Here is a tiny trained network, its code and every weight. The questions are about switching its units off for an input and a target symbol, where a switched-off unit gives its printed mean instead of its output.

import numpy as np


def w(rows, s, z=0):
    codes = np.array(rows[::2]) - 128.0
    scale = np.full(codes.shape[1], s)
    scale[-1] = z or s
    return codes * scale


def f(y):
    return y / 2 * (1 + np.tanh(0.7978845608 * (y + 0.044715 * y**3)))


def softmax(a):
    e = np.exp(a - a.max(-1, keepdims=True))
    return e / e.sum(-1, keepdims=True)


def log_softmax(a):
    a = a - a.max(-1, keepdims=True)
    return a - np.log(np.exp(a).sum(-1, keepdims=True))


def net(x, mask):
    ids = ['αβγδημξπψω'.index(c) for c in x.split()]
    T = len(ids)
    res = E[ids] + P[:T]
    r = res
    for j in range(2):
        rows = slice(2 * j, 2 * j + 2)
        q, k, v = (r @ M[0][rows].T for M in (Q, K, V))
        z = softmax(np.where(np.tri(T) > 0, q @ k.T / 2**0.5, -1e9)) @ v
        o = O[0][rows]
        res = res + np.where(mask[j], z, o[:, -1]) @ o[:, :-1]
    y = f(res @ A[0][:, :-1].T + A[0][:, -1])
    res = res + np.where(mask[2:18], y, B[0][:, -1]) @ B[0][:, :-1]
    return log_softmax(res[-1] @ U[:, :-1].T + U[:, -1])


Q, K, V, O, A, B = {}, {}, {}, {}, {}, {}
E = w([
[73,37,117,129,109,95],'α',
[169,113,128,166,5,102],'β',
[163,111,110,173,5,102],'γ',
[216,153,177,44,93,136],'δ',
[149,114,155,111,2,102],'η',
[217,108,70,199,166,80],'μ',
[215,146,101,126,34,119],'ξ',
[207,31,139,121,35,103],'π',
[84,191,81,88,133,56],'ψ',
[166,69,215,68,175,82],'ω',
],0.008)
P = w([
[135,190,197,233,54,93],'0',
[169,157,177,185,53,37],'1',
[168,134,162,162,68,24],'2',
[166,112,145,137,74,35],'3',
[163,97,130,119,81,46],'4',
[160,82,112,100,93,54],'5',
[158,69,94,88,101,63],'6',
[164,60,81,66,115,71],'7',
[155,45,66,52,126,81],'8',
[155,33,50,32,139,92],'9',
[145,31,38,11,167,105],'10',
[147,15,17,2,160,117],'11',
[152,6,2,4,136,128],'12',
],0.005)
Q[0] = w([
[41,213,215,172,223,230],'h1',
[98,145,221,145,210,196],'h1',
[23,246,158,251,254,246],'h2',
[42,214,187,217,197,254],'h2',
],0.0089)
K[0] = w([
[144,156,166,239,60,70],'h1',
[104,217,127,249,47,63],'h1',
[147,170,252,163,60,121],'h2',
[164,153,254,189,62,124],'h2',
],0.0084)
V[0] = w([
[209,167,206,34,95,173],'h1',
[141,178,32,181,1,147],'h1',
[88,238,104,73,161,113],'h2',
[248,146,69,195,219,117],'h2',
],0.0079)
O[0] = w([
[202,176,200,35,146,174,249],'h1',
[158,130,30,124,22,183,157],'h1',
[127,191,69,43,107,52,89],'h2',
[254,117,90,194,207,113,214],'h2',
],0.009,0.0019)
A[0] = w([
[133,113,210,92,204,43,231],'n1',
[194,69,147,120,106,63,214],'n2',
[138,109,193,105,178,30,224],'n3',
[156,117,92,109,107,48,199],'n4',
[170,56,99,133,109,76,224],'n5',
[135,83,168,134,80,255,219],'n6',
[70,120,191,45,47,111,249],'n7',
[161,86,40,118,95,89,208],'n8',
[218,112,188,85,109,140,173],'n9',
[145,102,158,117,145,30,220],'n10',
[45,95,166,82,63,141,254],'n11',
[185,183,113,118,106,222,173],'n12',
[181,40,176,183,126,187,186],'n13',
[72,185,69,116,60,208,204],'n14',
[163,121,211,44,76,168,144],'n15',
[178,141,120,88,104,66,198],'n16',
],0.0073,0.0032)
B[0] = w([
[93,208,159,217,101,99,211],'n1',
[56,153,61,136,154,156,254],'n2',
[65,201,140,198,109,79,209],'n3',
[59,167,60,100,108,98,217],'n4',
[70,127,55,148,112,156,239],'n5',
[193,53,245,119,181,185,166],'n6',
[118,84,193,34,166,50,214],'n7',
[105,121,41,123,78,139,231],'n8',
[95,176,86,96,203,185,223],'n9',
[42,186,108,171,111,91,211],'n10',
[137,56,208,81,119,42,178],'n11',
[255,190,121,129,132,176,158],'n12',
[93,76,143,180,244,229,203],'n13',
[243,92,188,111,23,73,156],'n14',
[111,151,139,29,190,139,189],'n15',
[90,183,82,83,140,115,222],'n16',
],0.0055,0.0071)
U = w([
[77,2,181,151,116,87,181],'α',
[178,119,181,170,67,127,25],'β',
[169,112,176,180,45,129,25],'γ',
[149,164,167,46,200,170,9],'δ',
[191,84,191,94,115,88,6],'η',
[103,157,69,216,134,206,177],'μ',
[221,140,109,126,113,157,184],'ξ',
[137,27,122,92,187,204,181],'π',
[87,173,50,79,48,52,189],'ψ',
[88,199,198,185,170,74,126],'ω',
],0.0056,0.0017)

Each question gives the input, a string of symbols that net reads in full, and the target symbol t.
The units are the heads (2 rows each of Q, K, V and O) and the neurons (one row each of A and B). Each row of codes is followed by its name. A weight is (code - 128) times the scale printed after its matrix; where a second scale follows, it is the last column's (O, A, B and U).
mask holds one flag per unit, heads first, then neurons. A switched-off unit (its flag False) gives its mean, the last column of its rows in O or B, instead of its output. The means were averaged over made-up inputs and are rounded, as every weight is.
A unit's drop is (log p(t) with every unit on - log p(t) with that unit switched off) / (log p(t) with every unit on - log p(t) with every unit switched off).
The circuit of an input: a set's keep is (log p(t) with only the set's units on - log p(t) with every unit switched off) / (log p(t) with every unit on - log p(t) with every unit switched off). Starting from the 12 units with the biggest drops (on a tie, the unit counted first), units are removed one at a time, each time the one whose removal leaves the highest keep (on an exact tie, the one counted first), for as long as the keep stays at least 0.8.
circuit, biggest first: the units of the circuit, biggest drop first
most important unit: the unit with the biggest drop
top k neurons: the k neurons with the biggest drops, biggest first
which heads matter: for each layer, one digit per head in row order, 1 if its drop is at least 0.15 and else 0, layers parted by /
input γ δ ω, target ω: most important unit => n1
input ω μ ω ω ξ ω μ, target ω: circuit, biggest first => (h1; n1)
input ξ α η, target α: which heads matter => 01
input ψ ω ψ ξ γ β ψ π ψ ω ψ η ω, target ψ: which heads matter => 01
input ω π ψ ω η ω α, target ω: circuit, biggest first => (h1; n1)
input μ δ π μ ψ ξ μ η ω ξ, target ω: which heads matter => 10
input β δ ψ β μ π π, target π: circuit, biggest first => (n13; n1; h2)
input μ ω π ξ β β δ, target δ: circuit, biggest first => (h1; n15; n9)
input ψ ξ μ ξ γ, target μ: circuit, biggest first => (h2; n7; n11; n13)
input β α γ π η ψ μ α π β π γ, target π: circuit, biggest first => (h2; n1; n3; n6)
input ξ δ δ μ η ψ δ ξ β ω β, target ω: circuit, biggest first => (h1; n1; n3)
input η ω π π, target π: circuit, biggest first => (h2; n13; n6)
input ξ ψ μ γ μ η ξ ψ π π ω α β, target α: which heads matter => 11
input π β ξ β γ α ω δ ξ δ β η, target δ: which heads matter => 10
input ω η α π β, target α: which heads matter => 01
input ψ ω π, target ω: top 3 neurons => (n1; n3; n8)
input π γ η η ψ δ η β ω π δ π, target δ: most important unit => h1
input α β ξ β α π, target α: which heads matter => 11
input γ μ β α η, target α: which heads matter => 11
input α ψ β ω π η ξ ψ ω ω π, target ω: which heads matter => 10
input μ δ δ π γ, target π: which heads matter => 11
input α α η η β γ, target α: which heads matter => 01
input α ξ ψ ξ ψ α ξ ψ ψ η μ μ π, target μ: which heads matter => 01
